Here is a tiny trained network, its code and every weight. The questions are about switching its units off for an input and a class, where a switched-off unit gives its printed mean instead of its output.

import numpy as np


def w(rows, s, z=0):
    codes = np.array(rows[::2]) - 128.0
    scale = np.full(codes.shape[1], s)
    scale[-1] = z or s
    return codes * scale


def f(y):
    return np.maximum(y, 0)


def log_softmax(a):
    a = a - a.max(-1, keepdims=True)
    return a - np.log(np.exp(a).sum(-1, keepdims=True))


def net(x, mask):
    res = np.array(x, float).reshape(1, 5) / 4 @ E
    y = f(res @ A[0][:, :-1].T + A[0][:, -1])
    res = res + np.where(mask, y, B[0][:, -1]) @ B[0][:, :-1]
    return log_softmax(res[-1] @ U[:, :-1].T + U[:, -1])


A, B = {}, {}
E = w([
[118,70,69,177,234,133],'x0',
[91,223,142,241,99,128],'x1',
[186,50,187,223,70,161],'x2',
[254,204,85,177,134,100],'x3',
[111,148,129,101,170,172],'x4',
],0.0077)
A[0] = w([
[1,51,135,145,146,125,121],'n0',
[147,172,107,89,150,124,45],'n1',
[116,101,207,101,38,183,95],'n2',
[124,128,138,137,98,117,122],'n3',
[122,37,166,140,160,189,68],'n4',
[84,55,180,75,92,161,119],'n5',
[169,106,122,91,133,121,69],'n6',
[156,84,149,69,133,150,148],'n7',
[155,109,131,100,133,118,86],'n8',
[128,127,147,149,120,137,70],'n9',
[93,147,154,66,93,139,54],'n10',
[127,135,137,124,154,151,64],'n11',
[141,104,119,183,179,139,104],'n12',
[104,149,143,97,130,126,98],'n13',
[132,109,143,123,114,130,71],'n14',
[143,63,140,152,112,137,51],'n15',
[181,73,121,43,137,122,81],'n16',
[123,206,102,101,109,85,106],'n17',
[123,154,129,153,104,115,41],'n18',
[133,126,131,122,125,138,113],'n19',
[161,162,121,179,180,145,113],'n20',
[145,170,114,127,129,101,2],'n21',
[120,124,119,72,136,126,66],'n22',
[145,123,115,148,151,161,86],'n23',
[36,162,158,45,88,145,101],'n24',
[33,50,146,137,146,148,82],'n25',
[125,129,135,140,153,138,97],'n26',
[134,94,108,88,118,123,74],'n27',
[66,61,137,132,137,139,74],'n28',
[137,133,139,148,158,171,72],'n29',
[127,47,164,212,59,141,119],'n30',
[145,117,123,80,127,112,78],'n31',
[134,110,114,91,124,99,51],'n32',
[212,77,117,6,126,118,122],'n33',
[124,175,107,113,108,113,119],'n34',
[177,111,129,156,176,141,74],'n35',
[100,96,132,139,153,139,80],'n36',
[146,72,150,161,73,119,122],'n37',
[134,89,156,175,73,121,53],'n38',
[125,146,117,117,131,98,79],'n39',
],0.02,0.0093)
B[0] = w([
[108,36,71,90,154,194,249],'n0',
[117,134,94,148,120,84,157],'n1',
[122,213,219,161,108,143,219],'n2',
[100,130,126,136,131,118,150],'n3',
[189,219,107,97,125,140,212],'n4',
[230,227,84,148,148,168,237],'n5',
[117,129,92,100,133,129,156],'n6',
[113,111,69,103,161,145,207],'n7',
[95,122,101,119,140,136,150],'n8',
[127,141,113,119,134,117,138],'n9',
[188,137,174,109,175,168,173],'n10',
[102,115,121,154,114,134,132],'n11',
[201,159,189,145,129,175,186],'n12',
[123,106,162,104,97,139,155],'n13',
[120,120,116,137,119,115,139],'n14',
[94,145,142,118,113,101,174],'n15',
[106,108,39,106,144,104,209],'n16',
[72,221,88,124,161,176,188],'n17',
[122,136,94,123,135,130,143],'n18',
[117,123,134,129,110,126,131],'n19',
[205,126,93,199,98,98,191],'n20',
[86,105,84,172,107,117,142],'n21',
[160,99,153,127,60,89,163],'n22',
[132,125,170,135,155,143,148],'n23',
[120,61,254,81,114,119,226],'n24',
[130,38,100,89,120,142,228],'n25',
[156,116,128,135,116,118,138],'n26',
[129,128,86,120,131,129,160],'n27',
[136,62,112,103,119,127,196],'n28',
[178,117,141,128,125,110,143],'n29',
[83,167,121,97,117,6,251],'n30',
[178,124,127,120,107,103,156],'n31',
[145,121,97,134,120,114,145],'n32',
[170,171,23,64,78,102,246],'n33',
[97,178,103,123,155,141,164],'n34',
[70,79,198,150,151,159,169],'n35',
[153,93,106,139,133,110,158],'n36',
[62,123,101,154,115,93,206],'n37',
[82,163,77,160,126,144,183],'n38',
[119,160,108,133,144,139,139],'n39',
],0.043,0.015)
U = w([
[157,76,76,31,150,151,174],'0',
[106,238,122,141,120,61,220],'1',
[104,126,244,34,169,195,134],'2',
[184,94,119,171,169,211,73],'3',
[65,24,149,48,150,122,3],'4',
[1,127,156,73,193,154,98],'5',
[194,87,241,195,140,141,67],'6',
],0.0052,0.0051)

Each question gives the input, the list of numbers given to net, and the class t.
The units are the neurons (one row each of A and B). Each row of codes is followed by its name. A weight is (code - 128) times the scale printed after its matrix; where a second scale follows, it is the last column's (A, B and U).
mask holds one flag per neuron, in row order. A switched-off neuron (its flag False) gives its mean, the last column of its row in B, instead of its output. The means were averaged over made-up inputs and are rounded, as every weight is.
A unit's drop is (log p(t) with every unit on - log p(t) with that unit switched off) / (log p(t) with every unit on - log p(t) with every unit switched off).
The circuit of an input: a set's keep is (log p(t) with only the set's units on - log p(t) with every unit switched off) / (log p(t) with every unit on - log p(t) with every unit switched off). Starting from the 12 units with the biggest drops (on a tie, the unit counted first), units are removed one at a time, each time the one whose removal leaves the highest keep (on an exact tie, the one counted first), for as long as the keep stays at least 0.8.
units of the circuit, in order: the units of the circuit, biggest drop first
most important unit: the unit with the biggest drop
top k neurons: the k neurons with the biggest drops, biggest first
drop of u: that unit's drop, to one decimal
input [3,3,-8,-7,8], class 4: units of the circuit, in order -> [n24]
input [-5,-6,7,-6,4], class 1: top 4 neurons -> [n2, n30, n5, n4]
input [-4,-1,-4,-8,-7], class 2: top 2 neurons -> [n24, n2]
input [0,8,4,-4,-1], class 1: top 2 neurons -> [n30, n24]
input [5,4,8,5,8], class 1: top 2 neurons -> [n30, n24]
input [-2,1,4,-6,6], class 2: top 2 neurons -> [n2, n33]
input [-3,0,1,-7,1], class 2: top 2 neurons -> [n2, n24]
input [-4,-6,-8,8,2], class 1: top 3 neurons -> [n0, n17, n25]
input [8,8,-4,-6,2], class 4: top 2 neurons -> [n5, n33]
input [6,7,8,7,7], class 6: top 2 neurons -> [n12, n35]
input [7,4,-5,1,-6], class 3: top 2 neurons -> [n30, n24]
input [-6,-2,0,5,8], class 1: top 2 neurons -> [n0, n25]
input [-8,2,-1,0,-6], class 2: drop of n2 -> 0.1
input [1,1,2,5,-1], class 6: most important unit -> n33
input [-6,2,-8,0,4], class 2: drop of n24 -> 0.1
input [-7,-4,-7,6,-6], class 1: drop of n17 -> 0.9
input [5,7,0,7,-4], class 6: drop of n38 -> 0.0
